Below are the code and all the weights of a small trained network. Each question names an input and a target symbol and asks about switching units off, where a switched-off unit gives its printed mean instead of its output.

import numpy as np


def w(rows, s, z=0):
    codes = np.array(rows[::2]) - 128.0
    scale = np.full(codes.shape[1], s)
    scale[-1] = z or s
    return codes * scale


def norm(h):
    return h / np.sqrt((h * h).mean(-1, keepdims=True) + 1e-5)


def f(y):
    return y / 2 * (1 + np.tanh(0.7978845608 * (y + 0.044715 * y**3)))


def softmax(a):
    e = np.exp(a - a.max(-1, keepdims=True))
    return e / e.sum(-1, keepdims=True)


def log_softmax(a):
    a = a - a.max(-1, keepdims=True)
    return a - np.log(np.exp(a).sum(-1, keepdims=True))


def net(x, mask):
    ids = ['αγδεηθλμξπτφω'.index(c) for c in x.split()]
    T = len(ids)
    res = E[ids] + P[:T]
    u = 0
    for l in range(3):
        q, k, v = (norm(res) @ M[l].T for M in (Q, K, V))
        z = softmax(np.where(np.tri(T) > 0, q @ k.T / 2**0.5, -1e9)) @ v
        res = res + np.where(mask[u], z, O[l][:, -1]) @ O[l][:, :-1]
        u += 1
        y = f(norm(res) @ A[l][:, :-1].T + A[l][:, -1])
        res = res + np.where(mask[u : u + 4], y, B[l][:, -1]) @ B[l][:, :-1]
        u += 4
    return log_softmax(norm(res)[-1] @ U[:, :-1].T + U[:, -1])


Q, K, V, O, A, B = {}, {}, {}, {}, {}, {}
E = w([
[168,57,30],'α',
[133,112,220],'γ',
[150,91,173],'δ',
[175,183,22],'ε',
[117,114,254],'η',
[60,113,147],'θ',
[192,66,164],'λ',
[196,229,110],'μ',
[120,160,57],'ξ',
[162,226,151],'π',
[130,107,163],'τ',
[33,92,132],'φ',
[232,124,130],'ω',
],0.02)
P = w([
[84,196,2],'0',
[118,206,123],'1',
[171,192,113],'2',
[141,196,144],'3',
[166,178,115],'4',
[145,173,116],'5',
[124,168,102],'6',
[130,162,96],'7',
[141,148,69],'8',
[111,147,94],'9',
[47,163,186],'10',
[139,94,59],'11',
[75,135,143],'12',
[82,144,141],'13',
],0.0062)
Q[0] = w([
[34,154,7],'L0H1',
[78,191,101],'L0H1',
],0.015)
K[0] = w([
[27,2,125],'L0H1',
[80,109,214],'L0H1',
],0.012)
V[0] = w([
[75,118,140],'L0H1',
[118,2,155],'L0H1',
],0.0081)
O[0] = w([
[1,158,244,255],'L0H1',
[10,189,137,21],'L0H1',
],0.0057,0.0017)
A[0] = w([
[158,92,126,3],'L0N1',
[93,169,39,171],'L0N2',
[116,87,129,92],'L0N3',
[134,2,185,205],'L0N4',
],0.019,0.0019)
B[0] = w([
[94,9,173,155],'L0N1',
[39,39,121,254],'L0N2',
[80,176,247,142],'L0N3',
[33,77,22,246],'L0N4',
],0.013,0.0061)
Q[1] = w([
[210,156,135],'L1H1',
[187,97,254],'L1H1',
],0.007)
K[1] = w([
[181,1,164],'L1H1',
[177,84,106],'L1H1',
],0.0093)
V[1] = w([
[199,109,156],'L1H1',
[63,7,225],'L1H1',
],0.016)
O[1] = w([
[177,167,128,2],'L1H1',
[107,140,255,231],'L1H1',
],0.017,0.0087)
A[1] = w([
[57,136,128,143],'L1N1',
[86,250,107,246],'L1N2',
[177,135,174,235],'L1N3',
[69,158,131,253],'L1N4',
],0.024,0.0022)
B[1] = w([
[145,81,139,255],'L1N1',
[71,105,4,162],'L1N2',
[154,125,77,143],'L1N3',
[135,60,106,229],'L1N4',
],0.025,0.013)
Q[2] = w([
[2,171,102],'L2H1',
[148,44,85],'L2H1',
],0.011)
K[2] = w([
[135,79,120],'L2H1',
[200,6,114],'L2H1',
],0.019)
V[2] = w([
[131,127,79],'L2H1',
[253,91,144],'L2H1',
],0.042)
O[2] = w([
[115,113,159,105],'L2H1',
[2,182,57,2],'L2H1',
],0.041,0.00051)
A[2] = w([
[235,243,117,167],'L2N1',
[217,180,28,7],'L2N2',
[166,36,1,65],'L2N3',
[250,57,118,249],'L2N4',
],0.017,0.0014)
B[2] = w([
[190,184,61,127],'L2N1',
[124,142,252,137],'L2N2',
[221,164,68,254],'L2N3',
[56,173,96,249],'L2N4',
],0.025,0.013)
U = w([
[152,119,131,45],'α',
[151,146,144,54],'γ',
[152,159,164,97],'δ',
[153,103,97,2],'ε',
[150,145,172,118],'η',
[148,88,199,224],'θ',
[141,103,134,32],'λ',
[193,144,63,39],'μ',
[154,141,146,102],'ξ',
[223,181,78,200],'π',
[161,105,101,114],'τ',
[177,125,182,236],'φ',
[2,214,98,133],'ω',
],0.0099,0.0055)

Each question gives the input, a string of symbols that net reads in full, and the target symbol t.
The units are the heads (2 rows each of Q, K, V and O) and the neurons (one row each of A and B). Each row of codes is followed by its name. A weight is (code - 128) times the scale printed after its matrix; where a second scale follows, it is the last column's (O, A, B and U).
mask holds one flag per unit, layer by layer, with each layer's heads first. A switched-off unit (its flag False) gives its mean, the last column of its rows in O or B, instead of its output. The means were averaged over made-up inputs and are rounded, as every weight is.
A unit's drop is (log p(t) with every unit on - log p(t) with that unit switched off) / (log p(t) with every unit on - log p(t) with every unit switched off).
unit that matters most: the unit with the biggest drop
k most important neurons: the k neurons with the biggest drops, biggest first
top k neurons in layer l: the k neurons of layer l with the biggest drops, biggest first
drop when u is switched off: that unit's drop, to one decimal
input η α ε γ θ λ α π, target π: unit that matters most => L0N4
input ω ω ω μ θ, target ω: 2 most important neurons => [L0N1 L1N2]
input ε δ λ α ω θ π τ ω θ ω γ, target ω: 2 most important neurons => [L0N1 L1N2]
input α λ α γ δ τ ω θ φ ε θ θ, target θ: top 2 neurons in layer 1 => [L1N1 L1N4]
input θ ω φ τ, target ω: 2 most important neurons => [L1N2 L0N3]
input φ ξ ξ θ ξ α, target θ: 2 most important neurons => [L0N2 L2N3]
input ε α τ π ε ω δ, target ω: 2 most important neurons => [L1N2 L0N1]
input ω τ δ, target ω: 3 most important neurons => [L0N1 L1N2 L2N3]
input π η μ τ ω φ, target ω: 2 most important neurons => [L0N1 L1N2]
input ε ω ε λ, target ω: 4 most important neurons => [L1N2 L0N1 L0N3 L2N3]
input α θ α η α ω τ, target ω: 2 most important neurons => [L1N2 L1N3]
input δ θ δ α θ, target θ: 2 most important neurons => [L2N3 L0N4]
input ε θ η θ λ φ ξ θ φ φ, target θ: 2 most important neurons => [L0N4 L2N3]
input θ ω ε ε, target ω: top neuron in layer 1 => [L1N2]
input θ φ α α, target θ: 2 most important neurons => [L2N3 L0N2]
input ξ ω ε μ, target ω: top 2 neurons in layer 0 => [L0N3 L0N4]
input α ξ δ π ω ω μ, target ω: drop when L2H1 is switched off => 1.5
input π μ τ ω π, target ω: drop when L2H1 is switched off => 2.0
input α θ ε τ τ θ φ ω ω θ γ, target ω: drop when L1N2 is switched off => 0.6
input θ ω η θ ω ε θ, target ω: drop when L0N4 is switched off => -0.2
input θ π α α ω θ π γ η η θ ω μ α, target ω: most important neuron => [L0N1]
